Each row has two labels, one from each of two sets.
[16 10 -31 -9 5 -3 6 -11 -8 22 -10 1 -34 6 48 -4 -5]  Y/<14>
[3 5 6 -5 9 -4 -1 -7 3 -25 4 -3 -1 0 -12 1 5]  N/<14>
[-17 -6 -22 3 5 0 -3 -10 5 -12 5 -9 -18 0 -21 0 9]  N/<14>
[23 -7 12 -7 15 -25 5 -22 20 -7 7 1 7 8 16 -7 -3]  N/<18>
[-15 15 -16 -5 12 -20 2 -15 1 -24 -6 -5 -24 3 -4 -7 3]  N/<18>
[17 18 28 6 26 -31 -4 -22 -3 0 -5 4 8 -9 -7 -8 5]  Y/<14>
[-11 17 5 -2 9 -2 2 -15 9 -17 -1 -2 -12 -2 -8 -5 8]  N/<18>
[-9 -6 -28 10 6 -24 -8 5 6 -14 15 8 10 10 -3 -3 -2]  Y/<18>
[18 8 -1 14 4 -18 -5 9 8 -12 -4 4 13 7 9 -3 -2]  Y/<14>
[40 23 -9 8 3 13 1 1 -5 -6 -12 5 -23 8 34 -9 -7]  Y/<18>
[16 6 -1 5 6 -45 0 -5 8 -5 -8 0 22 9 21 -7 -3]  Y/<14>
[39 6 -5 -8 0 -8 4 -6 8 -17 -1 5 1 10 24 -12 -7]  N/<14>
[3 2 -15 -8 1 -18 4 -12 14 -28 18 -3 11 9 17 -4 1]  N/<18>
[-10 28 23 7 14 -33 -1 -19 13 -15 -8 1 29 0 9 -4 12]  N/<18>
[-11 -1 -16 -6 15 -2 -5 -12 -10 6 -4 -4 -30 -4 -29 -1 8]  N/<18>
[-10 9 -11 -13 18 -19 1 -21 -7 2 -3 1 -22 -5 5 -2 0]  N/<18>
[-1 -4 11 -1 11 6 1 -15 0 -7 -4 -4 -12 -2 -13 -2 1]  N/<18>
[24 -18 -11 3 4 5 -3 2 8 -41 10 -6 -12 8 -16 -1 -5]  N/<14>
[4 2 -10 -10 12 -19 -1 -12 6 -14 8 0 -4 -3 5 -2 4]  N/<18>
[-11 14 1 -16 20 -18 7 -33 16 -11 -1 -3 -10 1 13 -12 11]  N/<14>
[17 -2 14 6 8 -8 -5 6 8 -31 10 -3 21 3 -24 -12 0]  N/<14>
[5 15 6 -4 18 -10 1 -21 7 -13 -2 -6 -3 -1 -1 -1 8]  N/<18>
[-25 11 -28 1 -2 -38 -4 -8 -5 28 -23 3 -15 -1 22 -2 7]  Y/<14>
[-14 8 12 3 20 -49 -7 -28 17 -16 -1 -1 20 -2 -31 -3 14]  N/<18>
[-1 9 -5 11 12 -29 1 -2 17 -22 -2 0 12 10 7 -5 0]  N/<18>
[-26 8 -2 12 11 -29 -8 -10 4 11 -8 -4 3 -6 13 2 -2]  Y/<18>
[-16 5 -4 1 5 -24 -5 -4 12 -10 -2 -2 6 1 -23 -3 12]  N/<18>
[4 11 21 0 22 -25 -1 -41 17 -36 -1 -3 9 -2 -29 -13 8]  N/<14>
[-26 -4 -21 6 0 -28 -5 -2 10 -2 -8 2 7 7 6 0 8]  Y/<14>
[-4 1 -7 -9 10 -5 5 -5 8 -15 4 -3 -4 -2 -12 -2 23]  N/<14>
[5 -4 -4 6 2 -20 -7 2 -4 -23 1 -3 4 7 -5 0 2]  Y/<18>
[22 -1 3 -3 5 5 -3 -17 -2 -24 7 -2 -7 4 -11 -7 -2]  N/<14>
[-8 1 3 17 3 -23 -15 3 -4 -5 -2 -1 13 0 -8 4 1]  Y/<18>
[-9 15 -7 10 12 -27 -9 -1 13 -5 -4 7 12 4 20 -3 5]  Y/<14>
[21 -3 7 -2 6 -4 8 -5 -2 -25 3 -5 2 2 -17 -4 -4]  N/<14>
[0 0 -15 0 8 -35 -4 -13 2 7 -10 9 3 -2 5 1 6]  Y/<14>
[-7 17 -1 2 16 -30 -5 -15 22 -20 -2 -1 12 5 0 -5 3]  N/<14>
[-17 -2 -11 21 2 -2 1 -2 1 -4 -4 3 -14 1 -3 -1 2]  N/<18>
[20 6 -10 -11 8 6 3 -9 -10 -12 15 -1 -14 2 11 -5 1]  N/<18>
[-4 6 -4 -14 10 0 -7 -19 -16 14 3 -2 -36 -7 11 1 9]  N/<14>
[-4 17 3 8 5 -37 0 -9 -3 15 -26 0 5 3 20 -7 3]  Y/<18>
[8 -9 -30 -1 3 -18 1 -7 2 -30 5 0 -13 10 -10 -9 -2]  N/<18>
[-19 1 -10 -6 5 -23 -3 -11 -9 -18 2 -6 1 -4 -21 -1 8]  N/<14>
[-12 15 -29 -20 15 -3 7 -25 9 -8 4 4 -24 1 42 12 5]  N/<14>
[-3 16 -7 -1 12 -28 -1 -15 -6 17 -11 4 -7 2 42 -2 3]  Y/<14>
[13 0 -26 -6 -5 -11 1 -2 -6 7 -5 -2 -20 6 51 17 -7]  Y/<14>
[-70 -3 -30 15 -10 -75 -2 2 64 -16 -21 -5 40 10 39 2 17]  N/<18>
[-19 6 -7 -11 18 -36 4 -20 16 -2 -6 0 4 -1 6 -4 14]  N/<14>
[-6 -2 -11 -10 4 -17 1 -11 3 1 0 0 -9 7 14 -2 3]  N/<14>
[17 8 6 -6 10 -6 -4 -12 0 -7 0 -3 -10 2 13 -7 -1]  N/<14>
[13 5 12 -6 19 -19 8 -20 5 -7 -4 1 -14 -2 12 -4 2]  N/<18>
[-8 17 -13 -4 12 -19 0 -18 -1 5 -3 3 -12 1 36 -4 2]  Y/<18>
[4 -7 12 -7 7 -26 7 -14 -9 5 -8 -1 -2 -2 6 -6 3]  Y/<14>
[27 11 23 -6 8 1 5 -13 -2 -7 -4 0 -9 2 16 -8 -5]  N/<18>
[15 -8 -7 -5 6 -9 0 -8 4 -21 8 0 -1 9 -16 -2 2]  N/<18>
[19 8 -6 -13 10 -14 5 -18 0 -24 -2 28 -20 5 -4 -9 -1]  N/<14>

Each row has two labels, one from each of two sets.
[-7 5 6 -4 -3 6 -2 4 1 -11 -1 6 7 11 -2 5 8]  X/(36)
[-6 1 5 7 -3 -3 -1 2 -6 -6 6 0 3 -5 -3 -1 4]  X/(33)
[4 -4 0 -17 -2 5 11 2 -5 -3 0 1 9 4 -7 1 8]  L/(36)
[-6 -9 13 -33 -2 5 12 6 -7 3 1 15 0 -8 0 1 7]  X/(36)
[-13 2 4 33 -5 -8 -11 1 8 -16 -1 6 3 12 2 7 10]  L/(33)
[5 -6 2 -12 0 -11 1 2 1 14 3 -9 -9 -8 7 -4 5]  L/(33)
